Below is a small trained network, with its code and all its weights. Each question gives an input and a class and asks what happens when units are switched off, that is, made to give their printed mean instead of their output.

import numpy as np


def w(rows, s, z=0):
    codes = np.array(rows[::2]) - 128.0
    scale = np.full(codes.shape[1], s)
    scale[-1] = z or s
    return codes * scale


def f(y):
    return np.maximum(y, 0)


def log_softmax(a):
    a = a - a.max(-1, keepdims=True)
    return a - np.log(np.exp(a).sum(-1, keepdims=True))


def net(x, mask):
    res = np.array(x, float).reshape(1, 7) / 4 @ E
    y = f(res @ A[0][:, :-1].T + A[0][:, -1])
    res = res + np.where(mask, y, B[0][:, -1]) @ B[0][:, :-1]
    return log_softmax(res[-1] @ U[:, :-1].T + U[:, -1])


A, B = {}, {}
E = w([
[133,141,142,151,108,129,145,161,145],'x0',
[191,38,90,255,14,151,82,125,40],'x1',
[56,170,4,218,134,26,47,145,182],'x2',
[213,212,15,146,199,167,210,136,59],'x3',
[104,74,109,164,171,143,163,102,155],'x4',
[142,139,118,70,123,112,80,95,87],'x5',
[101,237,152,202,44,177,145,12,160],'x6',
],0.0084)
A[0] = w([
[157,123,201,70,125,201,174,116,118,55],'n1',
[59,87,184,122,95,112,101,126,108,105],'n2',
[133,213,134,152,64,183,131,1,189,52],'n3',
[202,184,46,140,159,130,213,114,49,125],'n4',
[69,191,172,37,197,118,167,144,215,135],'n5',
[115,173,70,141,157,123,139,137,88,167],'n6',
[125,141,150,156,138,144,127,102,152,105],'n7',
[72,170,44,137,116,94,67,141,181,58],'n8',
[63,102,162,141,114,117,98,101,139,52],'n9',
[64,93,194,100,82,77,76,126,158,55],'n10',
[75,80,165,134,99,148,99,121,119,114],'n11',
[156,50,97,71,173,107,91,251,123,82],'n12',
[171,83,190,97,120,173,177,108,100,67],'n13',
[180,56,132,199,73,147,100,136,69,85],'n14',
[171,116,169,84,107,190,169,80,110,8],'n15',
],0.0096,0.0014)
B[0] = w([
[62,106,89,224,169,69,154,119,56,202],'n1',
[130,92,109,89,82,199,218,137,164,185],'n2',
[211,93,231,149,228,161,13,171,171,227],'n3',
[117,116,139,80,62,232,227,176,125,213],'n4',
[207,203,36,100,71,94,110,52,218,250],'n5',
[82,87,139,106,63,154,174,197,70,171],'n6',
[118,97,149,113,147,148,117,85,148,151],'n7',
[2,135,158,205,124,52,135,163,65,206],'n8',
[108,118,141,106,115,164,173,155,131,176],'n9',
[63,79,127,98,53,196,189,158,136,210],'n10',
[128,137,124,75,121,163,222,106,157,176],'n11',
[178,93,227,148,217,179,37,96,136,205],'n12',
[72,91,94,167,108,28,91,153,87,192],'n13',
[227,249,50,109,87,70,96,20,204,209],'n14',
[70,114,125,230,112,111,144,141,53,189],'n15',
],0.007,0.016)
U = w([
[94,116,125,76,77,245,178,164,121,81],'0',
[197,192,21,135,104,84,81,50,174,154],'1',
[43,121,129,214,145,25,103,156,71,7],'2',
[182,106,233,148,227,190,29,141,142,227],'3',
],0.011,0.0012)

Each question gives the input, the list of numbers given to net, and the class t.
The units are the neurons (one row each of A and B). Each row of codes is followed by its name. A weight is (code - 128) times the scale printed after its matrix; where a second scale follows, it is the last column's (A, B and U).
mask holds one flag per neuron, in row order. A switched-off neuron (its flag False) gives its mean, the last column of its row in B, instead of its output. The means were averaged over made-up inputs and are rounded, as every weight is.
A unit's drop is (log p(t) with every unit on - log p(t) with that unit switched off) / (log p(t) with every unit on - log p(t) with every unit switched off).
The circuit of an input: a set's keep is (log p(t) with only the set's units on - log p(t) with every unit switched off) / (log p(t) with every unit on - log p(t) with every unit switched off). Starting from the 12 units with the biggest drops (on a tie, the unit counted first), units are removed one at a time, each time the one whose removal leaves the highest keep (on an exact tie, the one counted first), for as long as the keep stays at least 0.8.
units of the circuit, in order: the units of the circuit, biggest drop first
unit that matters most: the unit with the biggest drop
top k neurons: the k neurons with the biggest drops, biggest first
drop when u is switched off: that unit's drop, to one decimal
input [7,-3,2,-2,2,0,-5], class 3: unit that matters most -> n12
input [8,-3,-3,-2,-1,1,-3], class 1: units of the circuit, in order -> n5, n4
input [7,5,-1,2,-1,2,-4], class 1: top 2 neurons -> n14, n3
input [-5,2,5,3,2,-3,5], class 2: top 2 neurons -> n8, n12
input [-2,-8,8,-6,2,-1,-5], class 1: top 4 neurons -> n5, n1, n15, n13
input [1,-6,7,7,3,-8,-2], class 0: top 3 neurons -> n4, n6, n14
input [1,-5,-5,2,5,6,6], class 3: top 3 neurons -> n3, n14, n8
input [-7,5,-6,5,-5,-1,2], class 2: units of the circuit, in order -> n13, n15
input [0,-7,4,-8,-6,2,-6], class 0: top 2 neurons -> n10, n14
input [6,-6,7,2,-2,4,3], class 2: top 3 neurons -> n8, n14, n6
input [8,-1,-5,4,-2,3,1], class 2: units of the circuit, in order -> n1, n13
input [-1,-5,1,-6,6,4,7], class 3: top 2 neurons -> n3, n4
input [8,-2,3,-5,0,-8,6], class 3: top 3 neurons -> n3, n4, n6
input [-2,3,0,7,5,-3,4], class 0: unit that matters most -> n4
input [4,-7,-3,5,1,0,-3], class 1: top 2 neurons -> n5, n10
input [3,-8,-5,-5,-1,4,-7], class 1: top 2 neurons -> n5, n3
input [3,6,-6,-1,6,3,-1], class 1: top 2 neurons -> n14, n8
input [1,5,0,2,8,0,-1], class 1: drop when n14 is switched off -> 0.9
input [2,-1,2,5,4,-5,-7], class 3: drop when n10 is switched off -> 0.2
input [2,5,5,-7,-3,4,1], class 0: units of the circuit, in order -> n10
input [-6,4,-6,2,3,-1,0], class 2: drop when n5 is switched off -> 0.4
